Below are the code and all the weights of a small trained network. Each question names an input and a class and asks about switching units off, where a switched-off unit gives its printed mean instead of its output.

import numpy as np


def w(rows, s, z=0):
    codes = np.array(rows[::2]) - 128.0
    scale = np.full(codes.shape[1], s)
    scale[-1] = z or s
    return codes * scale


def f(y):
    return y / 2 * (1 + np.tanh(0.7978845608 * (y + 0.044715 * y**3)))


def log_softmax(a):
    a = a - a.max(-1, keepdims=True)
    return a - np.log(np.exp(a).sum(-1, keepdims=True))


def net(x, mask):
    res = np.array(x, float).reshape(1, 6) / 4 @ E
    y = f(res @ A[0][:, :-1].T + A[0][:, -1])
    res = res + np.where(mask, y, B[0][:, -1]) @ B[0][:, :-1]
    return log_softmax(res[-1] @ U[:, :-1].T + U[:, -1])


A, B = {}, {}
E = w([
[89,148,136,141,120,134,141],'x0',
[49,148,57,49,174,223,37],'x1',
[122,102,197,240,165,241,69],'x2',
[64,156,146,144,110,134,140],'x3',
[58,169,138,154,104,140,141],'x4',
[148,168,186,75,49,254,197],'x5',
],0.0099)
A[0] = w([
[122,96,173,196,153,177,75,184],'n0',
[102,130,75,65,122,81,145,254],'n1',
[151,161,146,99,88,98,150,147],'n2',
[144,116,115,227,137,35,143,221],'n3',
[67,131,55,127,214,112,40,121],'n4',
[62,151,88,112,116,103,143,194],'n5',
[158,150,143,96,112,183,178,199],'n6',
[171,150,188,152,48,121,160,185],'n7',
[125,145,91,17,102,252,102,82],'n8',
[158,109,205,220,175,202,76,180],'n9',
[166,96,168,184,85,165,160,120],'n10',
[154,120,143,211,127,40,130,190],'n11',
[172,139,146,85,42,118,193,139],'n12',
],0.013,0.0061)
B[0] = w([
[90,110,208,123,173,170,80,209],'n0',
[170,142,41,70,106,91,113,221],'n1',
[124,99,104,129,157,181,153,179],'n2',
[74,112,98,93,162,73,189,221],'n3',
[165,130,113,142,170,198,22,214],'n4',
[165,108,103,111,142,106,127,181],'n5',
[136,100,137,138,73,123,192,211],'n6',
[191,89,122,132,96,152,170,214],'n7',
[49,141,139,95,184,34,157,253],'n8',
[108,185,249,168,111,116,101,240],'n9',
[161,178,161,145,54,131,129,190],'n10',
[56,150,174,120,117,85,163,211],'n11',
[131,79,97,177,133,168,177,222],'n12',
],0.02,0.018)
U = w([
[120,152,112,47,135,59,166,253],'0',
[51,180,233,159,142,79,116,184],'1',
[226,153,62,117,121,104,7,60],'2',
[139,129,187,195,177,216,13,52],'3',
[217,42,105,187,80,188,147,86],'4',
[230,229,237,149,2,190,135,42],'5',
],0.0072,0.0026)

Each question gives the input, the list of numbers given to net, and the class t.
The units are the neurons (one row each of A and B). Each row of codes is followed by its name. A weight is (code - 128) times the scale printed after its matrix; where a second scale follows, it is the last column's (A, B and U).
mask holds one flag per neuron, in row order. A switched-off neuron (its flag False) gives its mean, the last column of its row in B, instead of its output. The means were averaged over made-up inputs and are rounded, as every weight is.
A unit's drop is (log p(t) with every unit on - log p(t) with that unit switched off) / (log p(t) with every unit on - log p(t) with every unit switched off).
The circuit of an input: a set's keep is (log p(t) with only the set's units on - log p(t) with every unit switched off) / (log p(t) with every unit on - log p(t) with every unit switched off). Starting from the 12 units with the biggest drops (on a tie, the unit counted first), units are removed one at a time, each time the one whose removal leaves the highest keep (on an exact tie, the one counted first), for as long as the keep stays at least 0.8.
circuit, biggest first: the units of the circuit, biggest drop first
unit that matters most: the unit with the biggest drop
k most important neurons: the k neurons with the biggest drops, biggest first
drop when u is switched off: that unit's drop, to one decimal
input [-1,1,-7,6,6,6], class 0: unit that matters most => n8
input [-4,3,1,-1,1,0], class 3: circuit, biggest first => (n11, n3)
input [-1,-2,-1,3,7,2], class 4: circuit, biggest first => (n9, n8)
input [6,-1,-2,8,4,0], class 0: 2 most important neurons => (n4, n12)
input [4,-5,-3,1,-3,1], class 4: 2 most important neurons => (n8, n12)
input [8,0,7,1,2,2], class 5: 2 most important neurons => (n8, n3)
input [-7,3,3,1,-3,0], class 3: circuit, biggest first => (n11, n3)
input [-3,1,6,7,5,-5], class 3: 2 most important neurons => (n4, n8)
input [-6,-1,-1,6,-3,1], class 4: circuit, biggest first => (n8, n9)
input [-1,8,4,0,6,0], class 3: 3 most important neurons => (n4, n11, n3)
input [-2,0,6,0,6,2], class 5: 4 most important neurons => (n8, n3, n10, n11)
input [-7,-5,3,-2,-1,1], class 5: 2 most important neurons => (n8, n10)
input [-7,-3,0,6,-8,-7], class 0: 2 most important neurons => (n9, n3)
input [8,-8,-1,-8,8,6], class 4: unit that matters most => n12
input [5,-6,1,-1,-5,8], class 5: 2 most important neurons => (n10, n3)
input [7,1,0,-8,-3,-3], class 2: 2 most important neurons => (n8, n9)
input [-2,-7,-3,7,-2,0], class 0: 2 most important neurons => (n3, n11)
input [3,-5,0,-4,-1,6], class 4: 2 most important neurons => (n12, n9)
input [-6,-4,0,-2,-1,0], class 0: 2 most important neurons => (n9, n3)
input [-7,6,0,-4,3,-6], class 2: unit that matters most => n9
input [-1,6,5,2,1,0], class 3: 4 most important neurons => (n4, n11, n3, n0)
input [-8,-6,-1,-8,6,-6], class 0: 2 most important neurons => (n9, n3)
input [2,6,-1,-5,-7,-1], class 2: drop when n4 is switched off => 0.4
input [-7,-6,1,-2,-8,5], class 5: drop when n10 is switched off => 2.1
input [3,-1,-5,2,3,-2], class 0: drop when n1 is switched off => 0.0
input [-8,6,4,-1,-1,-2], class 3: drop when n4 is switched off => 0.5
input [-7,-6,-6,7,2,2], class 4: circuit, biggest first => (n12)
